W =
[[ 1  0 -3 -1 -2 -2  1  0  2  0  1  1  1]
 [18 -6  9 63  9 -7  5  2 -6  1  3  3 56]]
Rows and columns are counted from 0.
row 0 col 0 => 1
row 0 col 6 => 1
row 1 col 6 => 5
row 0 col 9 => 0
row 1 col 8 => -6
row 1 col 12 => 56
row 1 col 3 => 63
row 1 col 9 => 1
row 0 col 7 => 0
row 0 col 3 => -1
row 1 col 5 => -7

arr =
[[  5  -1  -4   6 -23   4  11   9  -7  -9  -3   4   2   4 -13]
 [ -3 -15  21  14  16  -2  18   6  10  12  -3  -8  -9 -24  -9]
 [-30 -37  66 -18  29  33  33  34  -9  26  -5 -55 -25 -14  28]]
arr[0, -15] => 5
arr[-3, -10] => 4
arr[0, -12] => 6
arr[2] => [-30, -37, 66, -18, 29, 33, 33, 34, -9, 26, -5, -55, -25, -14, 28]
arr[2, -2] => -14
arr[-1, 12] => -25
arr[1, 10] => -3
arr[-2, -3] => -9
arr[2, 0] => -30
arr[-2, -2] => -24
arr[:, -1] => [-13, -9, 28]
arr[-1, -13] => 66
arr[1, -4] => -8
arr[-3, -14] => -1
arr[-2, -11] => 16
arr[-3, -1] => -13
arr[1] => [-3, -15, 21, 14, 16, -2, 18, 6, 10, 12, -3, -8, -9, -24, -9]
arr[:, 2] => [-4, 21, 66]

M = ((-25, -42, -1, 13, 29, -10), (9, -30, -26, 22, -27, -17), (4, -29, 7, 30, -51, -36), (23, 15, -2, -15, 27, -16), (-43, -14, -17, -14, -26, -23), (-38, 16, -28, 25, 22, 8), (10, -35, -29, -20, 27, 11), (12, -1, -24, -14, -13, 0), (-17, 4, 9, 8, -28, -18), (-47, -8, 12, 20, 17, 9), (7, 6, 10, 2, -19, -5))
M[0, 0] = -25
M[0, -2] = 29
M[6, -6] = 10
M[7, 2] = -24
M[-9] = [4, -29, 7, 30, -51, -36]
M[:, 4] = [29, -27, -51, 27, -26, 22, 27, -13, -28, 17, -19]
M[-10, 2] = -26
M[-10] = [9, -30, -26, 22, -27, -17]
M[7, -2] = -13
M[:, -5] = [-42, -30, -29, 15, -14, 16, -35, -1, 4, -8, 6]
M[-1, -1] = -5
M[6, 4] = 27
M[-4, -5] = -1
M[8, 5] = -18
M[-6, -1] = 8
M[8] = [-17, 4, 9, 8, -28, -18]
M[-11, 1] = -42
M[3, -6] = 23
M[5, 2] = -28
M[-7] = [-43, -14, -17, -14, -26, -23]
M[:, 2] = [-1, -26, 7, -2, -17, -28, -29, -24, 9, 12, 10]
M[9, 4] = 17
M[9] = [-47, -8, 12, 20, 17, 9]
M[-1, -3] = 2
M[3, -4] = -2
M[7, -1] = 0
M[-6] = [-38, 16, -28, 25, 22, 8]
M[-8] = [23, 15, -2, -15, 27, -16]
M[-9, -5] = -29
M[-7, -3] = -14
M[:, 5] = [-10, -17, -36, -16, -23, 8, 11, 0, -18, 9, -5]
M[-4] = [12, -1, -24, -14, -13, 0]
M[-8, -2] = 27

A =
4,11,9,-2,-1,-2,-3,-4,7,14,-29,-6,10,10,-4,11
-16,1,0,-10,-13,-1,3,1,-2,8,48,14,-8,-1,7,-7
-7,-4,4,-6,-4,-1,4,-8,8,-3,4,-9,4,0,-24,-5
6,-8,2,-4,6,1,-2,-2,-11,-7,-4,6,-12,-44,-20,4
-10,5,0,-14,9,-5,-3,-6,4,-17,11,-4,6,52,-1,11
A[-5, 0] => 4
A[-2, 8] => -11
A[-1, 3] => -14
A[-3, -9] => -8
A[-2] => [6, -8, 2, -4, 6, 1, -2, -2, -11, -7, -4, 6, -12, -44, -20, 4]
A[-3, -13] => -6
A[4, 11] => -4
A[-2, 13] => -44
A[1, -7] => 8
A[-4] => [-16, 1, 0, -10, -13, -1, 3, 1, -2, 8, 48, 14, -8, -1, 7, -7]
A[-5, -6] => -29
A[4] => [-10, 5, 0, -14, 9, -5, -3, -6, 4, -17, 11, -4, 6, 52, -1, 11]
A[0, -7] => 14
A[0] => [4, 11, 9, -2, -1, -2, -3, -4, 7, 14, -29, -6, 10, 10, -4, 11]
A[0, -12] => -1
A[0, 5] => -2
A[-4, 3] => -10
A[-3] => [-7, -4, 4, -6, -4, -1, 4, -8, 8, -3, 4, -9, 4, 0, -24, -5]
A[-1, 10] => 11
A[-2, 15] => 4
A[1, -3] => -1
A[0, 6] => -3
A[-3, 4] => -4
A[-5, -9] => -4
A[1, -9] => 1
A[4, -3] => 52
A[-2, 4] => 6
A[-5, -4] => 10

m =
[[-73, 788, 295, 127, 524, -159, 268, 78, 219, 343, 216],
 [634, 376, 213, 615, 455, -38, 124, 173, 102, 282, 281],
 [641, 374, 201, 626, 429, -629, 158, 241, 104, 275, 269],
 [547, 764, 296, 300, 644, 302, 575, 228, 291, 737, 263],
 [488, 340, 319, 514, 505, 562, 163, 244, 108, 304, 517],
 [598, 654, 350, 273, 610, -877, 331, 333, 235, 789, 381],
 [496, 323, 346, 510, 488, 252, 170, 247, 159, 280, 520],
 [463, 374, 320, 495, 478, 201, 112, 250, 115, 317, 480],
 [464, 302, 535, 372, 327, 498, 287, 479, 452, 585, 84],
 [626, 358, 224, 600, 442, 732, 151, 221, 113, 294, 276],
 [667, 695, 312, 334, 667, -8, 366, 350, 207, 799, 365]]
Rows and columns are counted from 0.
(0, 0) = -73
(0, 5) = -159
(7, 5) = 201
(9, 4) = 442
(9, 9) = 294
(4, 6) = 163
(5, 3) = 273
(7, 9) = 317
(7, 7) = 250
(6, 7) = 247
(6, 1) = 323
(8, 1) = 302
(1, 1) = 376
(6, 8) = 159
(7, 8) = 115
(8, 7) = 479
(10, 10) = 365
(7, 4) = 478
(2, 0) = 641
(9, 3) = 600
(5, 8) = 235
(0, 3) = 127
(3, 2) = 296
(8, 2) = 535
(1, 3) = 615
(2, 10) = 269
(1, 0) = 634
(0, 2) = 295
(8, 9) = 585
(4, 3) = 514
(8, 0) = 464
(5, 6) = 331
(4, 8) = 108
(5, 4) = 610
(6, 5) = 252
